Here is a tiny trained network, its code and every weight. The questions are about switching its units off for an input and a class, where a switched-off unit gives its printed mean instead of its output.

import numpy as np


def w(rows, s, z=0):
    codes = np.array(rows[::2]) - 128.0
    scale = np.full(codes.shape[1], s)
    scale[-1] = z or s
    return codes * scale


def f(y):
    return np.maximum(y, 0)


def log_softmax(a):
    a = a - a.max(-1, keepdims=True)
    return a - np.log(np.exp(a).sum(-1, keepdims=True))


def net(x, mask):
    res = np.array(x, float).reshape(1, 7) / 4 @ E
    y = f(res @ A[0][:, :-1].T + A[0][:, -1])
    res = res + np.where(mask, y, B[0][:, -1]) @ B[0][:, :-1]
    return log_softmax(res[-1] @ U[:, :-1].T + U[:, -1])


A, B = {}, {}
E = w([
[78,253,158,54,7,53],'x0',
[119,120,130,132,126,124],'x1',
[141,81,29,155,7,203],'x2',
[131,131,125,127,128,128],'x3',
[15,88,159,29,143,240],'x4',
[143,146,141,131,126,148],'x5',
[20,211,53,228,179,151],'x6',
],0.0055)
A[0] = w([
[168,35,92,173,204,178,65],'N1',
[144,138,205,129,215,82,202],'N2',
[220,68,155,56,30,132,154],'N3',
[82,84,152,68,186,246,149],'N4',
[69,241,151,26,18,95,45],'N5',
[40,95,142,58,163,233,26],'N6',
[238,140,103,238,153,89,75],'N7',
[133,77,46,162,64,189,14],'N8',
[179,40,110,180,233,176,18],'N9',
[53,234,85,181,120,132,55],'N10',
[139,47,34,153,78,185,132],'N11',
[15,87,169,55,171,200,136],'N12',
[115,173,152,122,240,88,58],'N13',
[53,179,155,23,105,181,144],'N14',
[208,7,164,84,133,117,93],'N15',
[97,140,199,122,235,79,70],'N16',
[117,162,172,98,186,87,5],'N17',
[220,176,120,222,161,49,87],'N18',
[160,17,113,186,248,181,54],'N19',
[228,40,232,33,111,148,144],'N20',
[70,188,62,248,228,197,94],'N21',
[68,58,157,74,201,239,103],'N22',
[126,98,196,137,229,91,138],'N23',
[119,69,47,161,59,187,15],'N24',
[94,133,181,96,208,104,124],'N25',
[147,21,127,167,245,202,9],'N26',
[42,188,55,237,159,154,234],'N27',
[253,124,190,44,72,112,176],'N28',
[126,87,29,150,27,155,171],'N29',
[200,149,122,217,140,58,122],'N30',
[110,99,179,116,238,83,121],'N31',
],0.0054,0.0022)
B[0] = w([
[64,206,244,152,68,107,213],'N1',
[183,166,109,82,98,217,217],'N2',
[34,130,122,80,221,150,231],'N3',
[212,53,56,170,120,74,233],'N4',
[90,164,254,225,41,52,232],'N5',
[221,53,44,148,93,75,213],'N6',
[225,35,41,151,112,72,214],'N7',
[211,209,127,37,65,227,179],'N8',
[59,183,252,232,57,54,216],'N9',
[31,98,136,110,233,122,193],'N10',
[171,199,138,56,93,218,207],'N11',
[209,42,33,176,103,73,236],'N12',
[190,180,90,52,94,218,185],'N13',
[190,58,102,220,83,46,217],'N14',
[35,113,140,107,235,153,212],'N15',
[184,205,92,47,70,217,195],'N16',
[187,204,162,72,29,196,156],'N17',
[218,31,31,145,101,76,218],'N18',
[46,203,250,211,79,95,238],'N19',
[31,93,97,85,234,145,250],'N20',
[30,86,103,49,252,137,242],'N21',
[225,50,59,189,97,42,234],'N22',
[158,210,169,55,74,223,205],'N23',
[205,202,115,33,65,227,181],'N24',
[192,176,99,79,77,205,187],'N25',
[56,172,246,222,50,46,226],'N26',
[46,91,109,79,236,154,254],'N27',
[31,106,115,122,236,136,237],'N28',
[180,199,162,69,81,216,219],'N29',
[199,48,57,137,107,81,209],'N30',
[188,205,102,41,77,221,202],'N31',
],0.0054,0.0052)
U = w([
[208,220,112,40,36,254,13],'0',
[67,183,223,224,36,44,80],'1',
[229,27,25,173,98,48,9],'2',
[26,92,98,79,235,162,44],'3',
[141,126,109,129,112,147,254],'4',
],0.008,0.0058)

Each question gives the input, the list of numbers given to net, and the class t.
The units are the neurons (one row each of A and B). Each row of codes is followed by its name. A weight is (code - 128) times the scale printed after its matrix; where a second scale follows, it is the last column's (A, B and U).
mask holds one flag per neuron, in row order. A switched-off neuron (its flag False) gives its mean, the last column of its row in B, instead of its output. The means were averaged over made-up inputs and are rounded, as every weight is.
A unit's drop is (log p(t) with every unit on - log p(t) with that unit switched off) / (log p(t) with every unit on - log p(t) with every unit switched off).
The circuit of an input: a set's keep is (log p(t) with only the set's units on - log p(t) with every unit switched off) / (log p(t) with every unit on - log p(t) with every unit switched off). Starting from the 12 units with the biggest drops (on a tie, the unit counted first), units are removed one at a time, each time the one whose removal leaves the highest keep (on an exact tie, the one counted first), for as long as the keep stays at least 0.8.
circuit, biggest first: the units of the circuit, biggest drop first
most important unit: the unit with the biggest drop
top k neurons: the k neurons with the biggest drops, biggest first
drop when u is switched off: that unit's drop, to one decimal
input [-7,1,5,-3,6,-7,6], class 1: circuit, biggest first => (N26, N19)
input [2,1,8,6,-5,6,8], class 0: top 4 neurons => (N29, N8, N24, N11)
input [-6,5,-2,4,3,-4,-6], class 1: circuit, biggest first => (N26, N19)
input [-4,2,3,-1,-1,-1,5], class 3: most important unit => N21
input [-2,6,-6,7,7,4,-5], class 2: circuit, biggest first => (N22, N12)
input [7,5,2,-3,-7,-1,-8], class 3: top 3 neurons => (N28, N3, N20)
input [6,1,4,-1,7,-5,6], class 2: circuit, biggest first => (N14, N12, N6)
input [7,6,-3,-5,6,-2,-6], class 1: top 2 neurons => (N5, N14)
input [5,7,5,2,5,1,-8], class 3: circuit, biggest first => (N3, N20)
input [4,-4,-5,-2,8,6,-7], class 2: circuit, biggest first => (N14, N12)
input [6,7,-7,-5,7,-3,7], class 0: circuit, biggest first => (N16, N25)
input [6,-6,-4,-2,-7,-1,2], class 2: circuit, biggest first => (N18, N30)
input [-6,8,-3,-2,8,8,-5], class 2: top 4 neurons => (N22, N4, N12, N6)
input [6,2,5,-2,7,7,-1], class 2: top neuron => (N14)
input [-8,3,-5,-5,7,3,3], class 1: top 2 neurons => (N26, N19)
input [-7,6,-2,1,-1,-2,-8], class 3: top 2 neurons => (N20, N15)
input [-6,-6,1,-8,7,7,1], class 2: top 2 neurons => (N22, N4)
input [-3,8,8,8,-4,7,7], class 0: top 4 neurons => (N8, N24, N29, N11)
input [6,-8,2,-3,1,-2,2], class 1: drop when N5 is switched off => 0.3
input [0,-6,4,3,-6,7,-7], class 3: drop when N15 is switched off => 0.1
input [4,6,5,3,6,8,-6], class 4: drop when N19 is switched off => -0.1
input [-7,-3,-5,-5,8,-2,-1], class 2: drop when N6 is switched off => 0.4
input [-3,0,-4,5,7,3,-5], class 2: most important unit => N22
